Here is a tiny trained network, its code and every weight. The questions are about switching its units off for an input and a target symbol, where a switched-off unit gives its printed mean instead of its output.

import numpy as np


def w(rows, s, z=0):
    codes = np.array(rows[::2]) - 128.0
    scale = np.full(codes.shape[1], s)
    scale[-1] = z or s
    return codes * scale


def f(y):
    return np.maximum(y, 0)


def softmax(a):
    e = np.exp(a - a.max(-1, keepdims=True))
    return e / e.sum(-1, keepdims=True)


def log_softmax(a):
    a = a - a.max(-1, keepdims=True)
    return a - np.log(np.exp(a).sum(-1, keepdims=True))


def net(x, mask):
    ids = ['αγδεζηθλμξπτφψω'.index(c) for c in x.split()]
    T = len(ids)
    res = E[ids] + P[:T]
    u = 0
    for l in range(3):
        q, k, v = (res @ M[l].T for M in (Q, K, V))
        z = softmax(np.where(np.tri(T) > 0, q @ k.T / 3**0.5, -1e9)) @ v
        res = res + np.where(mask[u], z, O[l][:, -1]) @ O[l][:, :-1]
        u += 1
        y = f(res @ A[l][:, :-1].T + A[l][:, -1])
        res = res + np.where(mask[u : u + 8], y, B[l][:, -1]) @ B[l][:, :-1]
        u += 8
    return log_softmax(res[-1] @ U[:, :-1].T + U[:, -1])


Q, K, V, O, A, B = {}, {}, {}, {}, {}, {}
E = w([
[26,199,39,101],'α',
[107,127,80,95],'γ',
[106,157,193,17],'δ',
[242,112,58,178],'ε',
[149,167,18,89],'ζ',
[98,94,140,194],'η',
[138,151,98,231],'θ',
[58,91,121,113],'λ',
[118,116,31,197],'μ',
[152,69,62,91],'ξ',
[204,49,112,239],'π',
[209,12,114,92],'τ',
[183,247,152,79],'φ',
[69,217,210,189],'ψ',
[153,68,213,106],'ω',
],0.014)
P = w([
[15,173,2,106],'0',
[101,161,49,109],'1',
[129,141,86,126],'2',
[139,136,78,130],'3',
[152,146,74,168],'4',
[149,123,91,178],'5',
[154,126,87,194],'6',
[164,124,85,185],'7',
[162,120,103,182],'8',
[155,112,86,195],'9',
[133,120,82,194],'10',
],0.0021)
Q[0] = w([
[202,3,112,31],'0.h1',
[234,137,61,216],'0.h1',
[177,126,39,111],'0.h1',
],0.005)
K[0] = w([
[107,114,185,61],'0.h1',
[165,206,233,254],'0.h1',
[189,219,174,173],'0.h1',
],0.0064)
V[0] = w([
[124,191,175,138],'0.h1',
[119,110,86,2],'0.h1',
[144,113,166,108],'0.h1',
],0.0057)
O[0] = w([
[2,48,177,94,85],'0.h1',
[124,107,135,160,233],'0.h1',
[36,120,104,134,9],'0.h1',
],0.0062,0.0012)
A[0] = w([
[106,91,156,44,39],'0.n1',
[92,47,77,86,85],'0.n2',
[78,103,88,1,196],'0.n3',
[203,193,243,103,253],'0.n4',
[99,13,75,186,170],'0.n5',
[161,42,134,80,103],'0.n6',
[192,200,176,67,53],'0.n7',
[182,49,218,119,129],'0.n8',
],0.0068,0.004)
B[0] = w([
[102,122,34,82,136],'0.n1',
[222,138,155,122,164],'0.n2',
[179,54,62,221,252],'0.n3',
[43,178,150,23,250],'0.n4',
[210,104,73,211,248],'0.n5',
[164,120,182,97,172],'0.n6',
[183,158,33,79,171],'0.n7',
[96,142,254,102,184],'0.n8',
],0.0069,0.004)
Q[1] = w([
[28,100,254,120],'1.h1',
[209,144,152,115],'1.h1',
[231,127,44,201],'1.h1',
],0.0042)
K[1] = w([
[143,158,44,86],'1.h1',
[35,70,128,51],'1.h1',
[229,254,146,127],'1.h1',
],0.0053)
V[1] = w([
[168,34,28,127],'1.h1',
[165,141,255,114],'1.h1',
[129,102,197,236],'1.h1',
],0.0071)
O[1] = w([
[201,71,103,122,253],'1.h1',
[202,147,226,75,3],'1.h1',
[123,104,179,255,64],'1.h1',
],0.0082,0.0043)
A[1] = w([
[156,190,153,143,3],'1.n1',
[152,174,142,142,181],'1.n2',
[146,4,117,135,195],'1.n3',
[169,141,91,154,31],'1.n4',
[106,135,140,73,127],'1.n5',
[147,159,63,123,134],'1.n6',
[156,167,116,188,202],'1.n7',
[93,90,120,167,116],'1.n8',
],0.012,0.0047)
B[1] = w([
[135,9,143,197,133],'1.n1',
[154,176,151,91,145],'1.n2',
[211,254,113,151,247],'1.n3',
[160,54,115,117,178],'1.n4',
[176,55,107,207,163],'1.n5',
[100,81,96,31,227],'1.n6',
[47,76,214,149,195],'1.n7',
[120,184,41,127,166],'1.n8',
],0.0084,0.012)
Q[2] = w([
[146,228,78,34],'2.h1',
[108,248,42,4],'2.h1',
[144,222,78,136],'2.h1',
],0.0035)
K[2] = w([
[187,192,101,4],'2.h1',
[92,199,149,138],'2.h1',
[168,218,68,186],'2.h1',
],0.0037)
V[2] = w([
[132,178,172,113],'2.h1',
[118,168,152,130],'2.h1',
[117,2,178,136],'2.h1',
],0.0075)
O[2] = w([
[82,164,112,88,61],'2.h1',
[253,205,4,81,76],'2.h1',
[79,12,99,127,2],'2.h1',
],0.0053,0.0081)
A[2] = w([
[223,111,209,95,255],'2.n1',
[124,28,159,172,220],'2.n2',
[31,220,110,113,195],'2.n3',
[40,179,74,254,82],'2.n4',
[77,32,206,176,235],'2.n5',
[183,66,154,202,185],'2.n6',
[137,219,218,134,209],'2.n7',
[212,62,128,140,93],'2.n8',
],0.0068,0.0048)
B[2] = w([
[78,98,234,96,254],'2.n1',
[41,108,139,36,165],'2.n2',
[156,254,206,113,193],'2.n3',
[32,101,126,196,199],'2.n4',
[69,182,87,99,157],'2.n5',
[129,70,215,142,212],'2.n6',
[45,186,157,80,202],'2.n7',
[203,42,242,169,193],'2.n8',
],0.0065,0.0074)
U = w([
[29,183,39,101,76],'α',
[179,173,70,119,93],'γ',
[85,50,116,27,33],'δ',
[130,38,153,98,67],'ε',
[161,59,52,57,55],'ζ',
[82,183,141,216,110],'η',
[4,68,149,157,67],'θ',
[166,254,77,182,121],'λ',
[115,39,61,200,190],'μ',
[208,131,99,144,176],'ξ',
[112,102,171,201,116],'π',
[158,190,173,122,130],'τ',
[148,209,115,37,254],'φ',
[67,238,172,125,112],'ψ',
[55,120,204,81,230],'ω',
],0.0077,0.0063)

Each question gives the input, a string of symbols that net reads in full, and the target symbol t.
The units are the heads (3 rows each of Q, K, V and O) and the neurons (one row each of A and B). Each row of codes is followed by its name. A weight is (code - 128) times the scale printed after its matrix; where a second scale follows, it is the last column's (O, A, B and U).
mask holds one flag per unit, layer by layer, with each layer's heads first. A switched-off unit (its flag False) gives its mean, the last column of its rows in O or B, instead of its output. The means were averaged over made-up inputs and are rounded, as every weight is.
A unit's drop is (log p(t) with every unit on - log p(t) with that unit switched off) / (log p(t) with every unit on - log p(t) with every unit switched off).
The circuit of an input: a set's keep is (log p(t) with only the set's units on - log p(t) with every unit switched off) / (log p(t) with every unit on - log p(t) with every unit switched off). Starting from the 12 units with the biggest drops (on a tie, the unit counted first), units are removed one at a time, each time the one whose removal leaves the highest keep (on an exact tie, the one counted first), for as long as the keep stays at least 0.8.
units of the circuit, in order: the units of the circuit, biggest drop first
top k neurons: the k neurons with the biggest drops, biggest first
k most important neurons of layer l: the k neurons of layer l with the biggest drops, biggest first
drop when u is switched off: that unit's drop, to one decimal
input α λ ψ θ α α γ θ μ, target μ: units of the circuit, in order	(0.n5, 1.n4, 2.n3)
input α ξ π, target π: top 3 neurons	(1.n3, 1.n7, 1.n4)
input λ δ μ ω φ θ, target ω: units of the circuit, in order	(1.n3, 1.h1, 1.n7)
input λ π μ ζ ζ α λ, target λ: top 3 neurons	(1.n3, 1.n8, 1.n5)
input λ α η θ θ φ α φ α α ψ, target ψ: units of the circuit, in order	(2.n3, 1.n4, 2.n7, 1.h1)
input α η φ ξ ζ, target ζ: most important neuron of layer 2	(2.n3)
input ξ τ θ ζ ξ π π, target π: 2 most important neurons of layer 1	(1.n3, 1.n7)
input φ ξ φ τ, target φ: units of the circuit, in order	(1.h1, 2.h1)
input ψ φ ω ω, target ω: units of the circuit, in order	(1.h1, 0.n8, 2.n1)
input α ψ ξ γ γ ψ τ ω η α θ, target θ: units of the circuit, in order	(1.n3, 1.n7, 1.h1)
input θ μ α ε, target ε: top 3 neurons	(1.n4, 1.n7, 2.n8)
input ε ζ δ, target δ: top 2 neurons	(1.n3, 0.n4)
input α τ η, target η: top 2 neurons	(1.n3, 1.n6)
input α ω λ ε, target ω: 2 most important neurons of layer 1	(1.n7, 1.n8)
input ψ μ λ ψ τ η, target η: top 3 neurons	(1.n6, 2.n4, 1.n8)
input α ζ δ, target δ: 2 most important neurons of layer 0	(0.n4, 0.n5)
input θ ψ θ ω ε, target ω: top neuron	(1.n3)
input ω α ζ ε ξ ζ ε, target ε: 3 most important neurons of layer 1	(1.n4, 1.n7, 1.n8)
input λ μ γ μ μ λ α ζ γ τ, target τ: 2 most important neurons of layer 0	(0.n8, 0.n6)
input ω η ω π τ ξ π ω φ ω, target ω: top 2 neurons	(0.n8, 2.n1)
input φ φ ω δ λ γ ω ξ θ, target ω: top 2 neurons	(1.n3, 1.n7)
input λ ζ ε π τ θ ψ, target ψ: most important neuron of layer 1	(1.n6)
input θ ε ζ α ε η φ α μ, target μ: 2 most important neurons of layer 1	(1.n4, 1.n7)
input θ τ λ θ μ ψ ζ ε μ δ ξ, target ξ: 2 most important neurons of layer 1	(1.n3, 1.n4)
input θ γ ω α τ α α ξ, target ξ: drop when 2.n4 is switched off	0.1
input φ ω α δ θ θ, target θ: drop when 2.n2 is switched off	0.1
input α φ ξ ζ, target ζ: drop when 2.h1 is switched off	-0.1
input ξ φ η τ δ α ψ α ω γ τ, target τ: drop when 1.n5 is switched off	0.0
